Here is a tiny trained network, its code and every weight. The questions are about switching its units off for an input and a target symbol, where a switched-off unit gives its printed mean instead of its output.

import numpy as np


def w(rows, s, z=0):
    codes = np.array(rows[::2]) - 128.0
    scale = np.full(codes.shape[1], s)
    scale[-1] = z or s
    return codes * scale


def norm(h):
    return h / np.sqrt((h * h).mean(-1, keepdims=True) + 1e-5)


def f(y):
    return y / 2 * (1 + np.tanh(0.7978845608 * (y + 0.044715 * y**3)))


def softmax(a):
    e = np.exp(a - a.max(-1, keepdims=True))
    return e / e.sum(-1, keepdims=True)


def log_softmax(a):
    a = a - a.max(-1, keepdims=True)
    return a - np.log(np.exp(a).sum(-1, keepdims=True))


def net(x, mask):
    ids = ['ΓΞΣΨαδεζηθμπτφω'.index(c) for c in x.split()]
    T = len(ids)
    res = E[ids] + P[:T]
    q, k, v = (norm(res) @ M[0].T for M in (Q, K, V))
    z = softmax(np.where(np.tri(T) > 0, q @ k.T / 4**0.5, -1e9)) @ v
    res = res + np.where(mask[0], z, O[0][:, -1]) @ O[0][:, :-1]
    y = f(norm(res) @ A[0][:, :-1].T + A[0][:, -1])
    res = res + np.where(mask[1:9], y, B[0][:, -1]) @ B[0][:, :-1]
    return log_softmax(norm(res)[-1] @ U[:, :-1].T + U[:, -1])


Q, K, V, O, A, B = {}, {}, {}, {}, {}, {}
E = w([
[137,194,69,142],'Γ',
[100,150,212,73],'Ξ',
[251,112,37,66],'Σ',
[145,202,78,124],'Ψ',
[132,235,137,82],'α',
[198,69,119,135],'δ',
[118,151,143,147],'ε',
[34,129,102,134],'ζ',
[86,190,111,163],'η',
[193,85,132,133],'θ',
[93,148,84,65],'μ',
[177,74,156,107],'π',
[177,153,75,155],'τ',
[190,210,191,87],'φ',
[94,86,175,110],'ω',
],0.024)
P = w([
[91,174,117,124],'0',
[113,130,132,112],'1',
[109,98,126,140],'2',
[129,44,130,145],'3',
[125,29,118,155],'4',
[154,11,111,152],'5',
[145,6,100,146],'6',
[142,2,107,128],'7',
],0.0035)
Q[0] = w([
[151,211,59,197],'H0',
[2,66,222,134],'H0',
[137,163,205,219],'H0',
[97,12,140,192],'H0',
],0.0069)
K[0] = w([
[231,133,180,105],'H0',
[186,43,127,217],'H0',
[80,242,244,213],'H0',
[30,3,137,228],'H0',
],0.0052)
V[0] = w([
[144,130,199,227],'H0',
[42,87,119,253],'H0',
[132,106,49,99],'H0',
[162,182,169,248],'H0',
],0.0067)
O[0] = w([
[161,107,180,188,32],'H0',
[141,76,47,254,5],'H0',
[159,114,59,114,131],'H0',
[180,151,164,175,30],'H0',
],0.0075,0.0012)
A[0] = w([
[33,111,187,129,122],'N0',
[172,147,188,96,68],'N1',
[5,166,115,185,2],'N2',
[130,61,189,184,110],'N3',
[168,164,119,149,88],'N4',
[79,118,107,42,123],'N5',
[94,65,109,98,101],'N6',
[99,32,150,108,177],'N7',
],0.013,0.0088)
B[0] = w([
[137,108,61,219,226],'N0',
[164,106,164,136,154],'N1',
[251,130,116,138,178],'N2',
[99,181,161,170,174],'N3',
[108,118,77,139,127],'N4',
[128,62,91,142,202],'N5',
[94,57,154,120,163],'N6',
[71,69,134,166,254],'N7',
],0.013,0.0067)
U = w([
[62,183,92,116,79],'Γ',
[35,144,149,130,225],'Ξ',
[190,60,106,16,97],'Σ',
[98,154,147,64,254],'Ψ',
[146,150,194,73,243],'α',
[190,60,154,96,56],'δ',
[93,221,155,207,37],'ε',
[129,105,41,166,11],'ζ',
[169,200,173,218,92],'η',
[221,89,179,137,85],'θ',
[55,62,78,8,53],'μ',
[79,88,194,50,90],'π',
[212,162,126,172,117],'τ',
[216,136,212,103,104],'φ',
[84,118,76,160,187],'ω',
],0.018,0.0085)

Each question gives the input, a string of symbols that net reads in full, and the target symbol t.
The units are the heads (4 rows each of Q, K, V and O) and the neurons (one row each of A and B). Each row of codes is followed by its name. A weight is (code - 128) times the scale printed after its matrix; where a second scale follows, it is the last column's (O, A, B and U).
mask holds one flag per unit, heads first, then neurons. A switched-off unit (its flag False) gives its mean, the last column of its rows in O or B, instead of its output. The means were averaged over made-up inputs and are rounded, as every weight is.
A unit's drop is (log p(t) with every unit on - log p(t) with that unit switched off) / (log p(t) with every unit on - log p(t) with every unit switched off).
The circuit of an input: a set's keep is (log p(t) with only the set's units on - log p(t) with every unit switched off) / (log p(t) with every unit on - log p(t) with every unit switched off). Starting from all 9 units, units are removed one at a time, each time the one whose removal leaves the highest keep (on an exact tie, the one counted first), for as long as the keep stays at least 0.8.
units of the circuit, in order: the units of the circuit, biggest drop first
k most important neurons: the k neurons with the biggest drops, biggest first
drop when u is switched off: that unit's drop, to one decimal
input φ α φ Ξ η, target η: units of the circuit, in order	H0, N2
input ε τ ε Ξ, target η: units of the circuit, in order	H0, N0
input η δ ζ, target ζ: units of the circuit, in order	N2
input ζ Ξ α Ψ, target Ψ: 3 most important neurons	N0, N7, N2
input ζ ζ Ξ, target ω: units of the circuit, in order	N0, H0
input δ α φ, target α: 2 most important neurons	N0, N2
input ζ ζ θ, target ω: units of the circuit, in order	H0, N2
input Ψ τ ε ε, target ε: 2 most important neurons	N3, N2
input θ Σ ζ, target ζ: 2 most important neurons	N2, N0
input Γ δ Ξ ζ ω φ, target α: 3 most important neurons	N0, N2, N5
input π ζ ω μ ε α, target α: 2 most important neurons	N7, N0
input Ψ η ζ ζ η, target τ: drop when N2 is switched off	0.5
input Ψ π Ξ φ δ τ Ξ ε, target ε: drop when H0 is switched off	0.9
input Ξ Σ θ ε φ ζ η, target η: drop when H0 is switched off	0.2
